Here is a tiny trained network, its code and every weight. The questions are about switching its units off for an input and a target symbol, where a switched-off unit gives its printed mean instead of its output.

import numpy as np


def w(rows, s, z=0):
    codes = np.array(rows[::2]) - 128.0
    scale = np.full(codes.shape[1], s)
    scale[-1] = z or s
    return codes * scale


def f(y):
    return y / 2 * (1 + np.tanh(0.7978845608 * (y + 0.044715 * y**3)))


def softmax(a):
    e = np.exp(a - a.max(-1, keepdims=True))
    return e / e.sum(-1, keepdims=True)


def log_softmax(a):
    a = a - a.max(-1, keepdims=True)
    return a - np.log(np.exp(a).sum(-1, keepdims=True))


def net(x, mask):
    ids = ['αδεηθλξσψ'.index(c) for c in x.split()]
    T = len(ids)
    res = E[ids] + P[:T]
    u = 0
    for l in range(3):
        q, k, v = (res @ M[l].T for M in (Q, K, V))
        z = softmax(np.where(np.tri(T) > 0, q @ k.T / 3**0.5, -1e9)) @ v
        res = res + np.where(mask[u], z, O[l][:, -1]) @ O[l][:, :-1]
        u += 1
        y = f(res @ A[l][:, :-1].T + A[l][:, -1])
        res = res + np.where(mask[u : u + 8], y, B[l][:, -1]) @ B[l][:, :-1]
        u += 8
    return log_softmax(res[-1] @ U[:, :-1].T + U[:, -1])


Q, K, V, O, A, B = {}, {}, {}, {}, {}, {}
E = w([
[57,124,66,164,161,197,207,218,66],'α',
[168,204,123,162,117,136,101,112,178],'δ',
[63,105,43,87,139,29,172,71,128],'ε',
[106,203,223,238,113,67,201,51,160],'η',
[182,255,144,209,139,175,106,116,179],'θ',
[150,99,93,120,157,154,51,95,76],'λ',
[103,32,163,166,106,50,102,133,192],'ξ',
[213,42,149,83,241,239,186,110,222],'σ',
[78,153,158,174,175,93,101,105,163],'ψ',
],0.0064)
P = w([
[225,170,174,173,240,108,149,210,145],'0',
[66,71,90,30,148,83,192,32,53],'1',
[75,82,127,45,253,51,131,109,50],'2',
[110,163,165,50,202,70,115,89,60],'3',
[160,146,154,169,38,226,221,170,155],'4',
[194,180,103,178,102,170,212,162,147],'5',
],0.0037)
Q[0] = w([
[177,147,125,171,209,214,199,48,142],'0.h1',
[141,133,202,120,254,71,196,84,177],'0.h1',
[139,208,122,37,128,20,30,33,102],'0.h1',
],0.0038)
K[0] = w([
[152,9,101,32,234,81,182,127,81],'0.h1',
[205,46,178,76,246,175,30,215,160],'0.h1',
[255,236,196,241,152,12,93,207,237],'0.h1',
],0.0034)
V[0] = w([
[198,112,143,126,192,233,36,127,54],'0.h1',
[180,172,148,151,45,49,19,64,57],'0.h1',
[60,41,4,23,163,56,81,101,12],'0.h1',
],0.004)
O[0] = w([
[253,122,29,198,202,102,56,200,25,228],'0.h1',
[195,163,86,169,64,84,13,8,179,2],'0.h1',
[31,28,36,226,166,133,144,38,128,222],'0.h1',
],0.0045,0.00094)
A[0] = w([
[55,128,86,96,139,28,150,47,193,215],'0.n1',
[114,89,176,75,103,42,75,81,119,252],'0.n2',
[185,60,149,68,189,122,143,155,180,172],'0.n3',
[84,129,97,204,151,166,163,194,47,200],'0.n4',
[76,195,215,197,127,143,184,199,37,208],'0.n5',
[112,130,30,191,178,158,136,210,70,181],'0.n6',
[43,57,69,123,144,157,186,188,69,145],'0.n7',
[182,253,187,184,141,126,61,128,91,211],'0.n8',
],0.0048,0.0029)
B[0] = w([
[72,49,220,202,196,166,125,47,43,222],'0.n1',
[94,133,214,123,207,46,54,53,56,211],'0.n2',
[177,55,182,157,211,225,127,136,119,181],'0.n3',
[163,181,63,59,98,73,152,187,56,252],'0.n4',
[99,255,113,71,101,53,200,189,115,236],'0.n5',
[157,179,65,164,136,88,190,156,82,250],'0.n6',
[85,185,100,64,92,107,195,200,72,221],'0.n7',
[162,186,81,58,168,26,79,164,216,210],'0.n8',
],0.0045,0.0024)
Q[1] = w([
[188,111,151,148,71,209,149,133,197],'1.h1',
[198,110,40,192,46,208,252,225,169],'1.h1',
[236,214,133,8,202,88,67,74,58],'1.h1',
],0.0041)
K[1] = w([
[105,79,153,147,86,203,50,55,72],'1.h1',
[11,50,4,86,104,233,125,79,13],'1.h1',
[147,117,192,224,217,122,196,221,174],'1.h1',
],0.0042)
V[1] = w([
[171,88,3,211,195,153,104,56,47],'1.h1',
[48,242,134,149,65,14,228,85,113],'1.h1',
[220,254,157,29,45,152,27,192,223],'1.h1',
],0.0037)
O[1] = w([
[148,209,34,222,153,146,114,110,72,163],'1.h1',
[77,149,79,28,181,205,35,33,201,252],'1.h1',
[222,102,88,62,102,47,119,186,253,70],'1.h1',
],0.0046,0.002)
A[1] = w([
[89,189,174,199,242,125,50,36,104,195],'1.n1',
[220,167,72,88,150,181,143,189,186,159],'1.n2',
[123,188,40,115,170,26,143,220,54,159],'1.n3',
[209,59,102,41,205,169,190,192,217,174],'1.n4',
[226,72,243,126,132,156,199,252,126,153],'1.n5',
[230,186,128,84,163,178,202,225,42,221],'1.n6',
[72,105,205,15,157,52,129,28,173,197],'1.n7',
[63,192,180,119,155,30,151,153,109,250],'1.n8',
],0.0042,0.0025)
B[1] = w([
[157,37,85,223,203,205,129,103,125,226],'1.n1',
[160,100,66,198,81,75,199,76,205,167],'1.n2',
[166,244,49,96,200,50,135,184,109,248],'1.n3',
[224,102,76,99,22,201,173,56,218,174],'1.n4',
[108,36,166,193,138,162,245,76,212,149],'1.n5',
[83,145,18,147,128,104,227,74,221,254],'1.n6',
[189,95,186,3,215,196,65,138,112,207],'1.n7',
[98,71,84,95,215,82,138,161,22,231],'1.n8',
],0.0039,0.0043)
Q[2] = w([
[206,46,176,36,253,61,36,185,105],'2.h1',
[63,115,225,138,30,171,52,228,97],'2.h1',
[111,186,50,123,227,57,65,151,115],'2.h1',
],0.0032)
K[2] = w([
[252,125,65,195,122,94,154,189,228],'2.h1',
[134,154,137,82,54,112,46,62,146],'2.h1',
[184,178,68,155,240,30,178,217,148],'2.h1',
],0.0038)
V[2] = w([
[64,225,9,70,156,128,159,197,53],'2.h1',
[124,142,71,92,92,103,213,191,244],'2.h1',
[5,79,252,94,154,238,215,111,83],'2.h1',
],0.004)
O[2] = w([
[47,150,225,167,111,228,90,123,221,255],'2.h1',
[68,134,171,51,68,207,167,182,73,213],'2.h1',
[125,49,24,60,254,153,168,205,203,51],'2.h1',
],0.0047,0.0074)
A[2] = w([
[253,108,148,159,184,160,159,30,115,252],'2.n1',
[149,98,172,48,198,82,80,85,200,155],'2.n2',
[115,71,89,125,172,97,117,185,48,198],'2.n3',
[106,172,173,236,98,44,33,74,88,193],'2.n4',
[101,178,135,82,94,65,143,204,51,235],'2.n5',
[93,108,121,148,183,135,146,113,104,107],'2.n6',
[174,65,111,36,151,83,8,105,119,211],'2.n7',
[146,90,103,185,187,181,130,49,169,128],'2.n8',
],0.0046,0.0025)
B[2] = w([
[135,70,79,192,109,94,146,75,194,253],'2.n1',
[254,131,58,110,186,140,54,168,199,189],'2.n2',
[74,120,150,157,176,119,210,191,111,189],'2.n3',
[117,182,116,189,121,92,60,6,84,250],'2.n4',
[126,203,97,85,62,78,197,136,82,246],'2.n5',
[170,95,98,117,137,172,178,97,67,182],'2.n6',
[187,71,120,49,158,54,104,141,221,198],'2.n7',
[167,92,86,149,105,200,177,51,171,195],'2.n8',
],0.0046,0.0035)
U = w([
[85,181,80,71,141,88,212,208,46,90],'α',
[168,157,81,11,159,119,55,124,203,157],'δ',
[115,175,104,210,87,79,83,20,78,206],'ε',
[170,136,170,51,1,95,155,57,104,49],'η',
[159,139,151,103,171,100,102,153,123,103],'θ',
[151,115,147,77,40,68,126,97,104,132],'λ',
[56,121,207,125,85,245,57,151,186,111],'ξ',
[139,72,48,145,165,199,191,59,185,2],'σ',
[140,61,126,144,179,40,125,195,130,196],'ψ',
],0.0039,0.0021)

Each question gives the input, a string of symbols that net reads in full, and the target symbol t.
The units are the heads (3 rows each of Q, K, V and O) and the neurons (one row each of A and B). Each row of codes is followed by its name. A weight is (code - 128) times the scale printed after its matrix; where a second scale follows, it is the last column's (O, A, B and U).
mask holds one flag per unit, layer by layer, with each layer's heads first. A switched-off unit (its flag False) gives its mean, the last column of its rows in O or B, instead of its output. The means were averaged over made-up inputs and are rounded, as every weight is.
A unit's drop is (log p(t) with every unit on - log p(t) with that unit switched off) / (log p(t) with every unit on - log p(t) with every unit switched off).
unit that matters most: the unit with the biggest drop
k most important neurons: the k neurons with the biggest drops, biggest first
k most important neurons of layer l: the k neurons of layer l with the biggest drops, biggest first
drop when u is switched off: that unit's drop, to one decimal
input σ δ α λ, target α: 2 most important neurons	(1.n5 0.n3)
input η ξ λ θ, target δ: unit that matters most	1.h1
input α δ α σ, target σ: 2 most important neurons of layer 1	(1.n4 1.n5)
input η λ α ψ, target δ: 2 most important neurons of layer 0	(0.n8 0.n5)
input ε λ σ ε, target σ: 4 most important neurons	(0.n1 1.n1 2.n8 0.n8)
input λ δ η ψ, target ε: 2 most important neurons	(2.n4 0.n1)
input η λ α, target α: 2 most important neurons	(0.n7 2.n5)
input α η η λ, target ξ: 2 most important neurons of layer 1	(1.n3 1.n6)
input ξ ξ ξ, target ψ: 2 most important neurons of layer 2	(2.n3 2.n7)
input σ λ σ, target σ: 2 most important neurons	(0.n3 1.n5)
input θ ξ λ, target η: 2 most important neurons of layer 0	(0.n8 0.n1)
input ε λ δ η, target σ: 2 most important neurons of layer 1	(1.n1 1.n3)
input θ ψ α λ, target η: 2 most important neurons of layer 1	(1.n2 1.n4)
input ε α ξ, target σ: unit that matters most	2.h1
input η α η ε, target δ: 2 most important neurons	(1.n7 2.n2)
input θ λ ψ, target η: 2 most important neurons of layer 0	(0.n8 0.n1)
input σ δ λ η, target α: 2 most important neurons of layer 1	(1.n5 1.n8)
input λ ε δ ε, target ε: 2 most important neurons	(2.n4 0.n1)
input ε λ ξ η, target σ: 2 most important neurons	(1.n1 0.n1)
input α δ θ, target ξ: most important neuron	(1.n3)
input λ α α η λ, target ξ: drop when 1.n3 is switched off	0.2
input η δ θ ε, target δ: drop when 0.h1 is switched off	0.5
input α σ η, target ξ: drop when 0.n5 is switched off	0.2
input η η λ ψ, target δ: drop when 0.h1 is switched off	0.4
input ε ψ θ ε, target σ: 2 most important neurons of layer 1	(1.n1 1.n3)
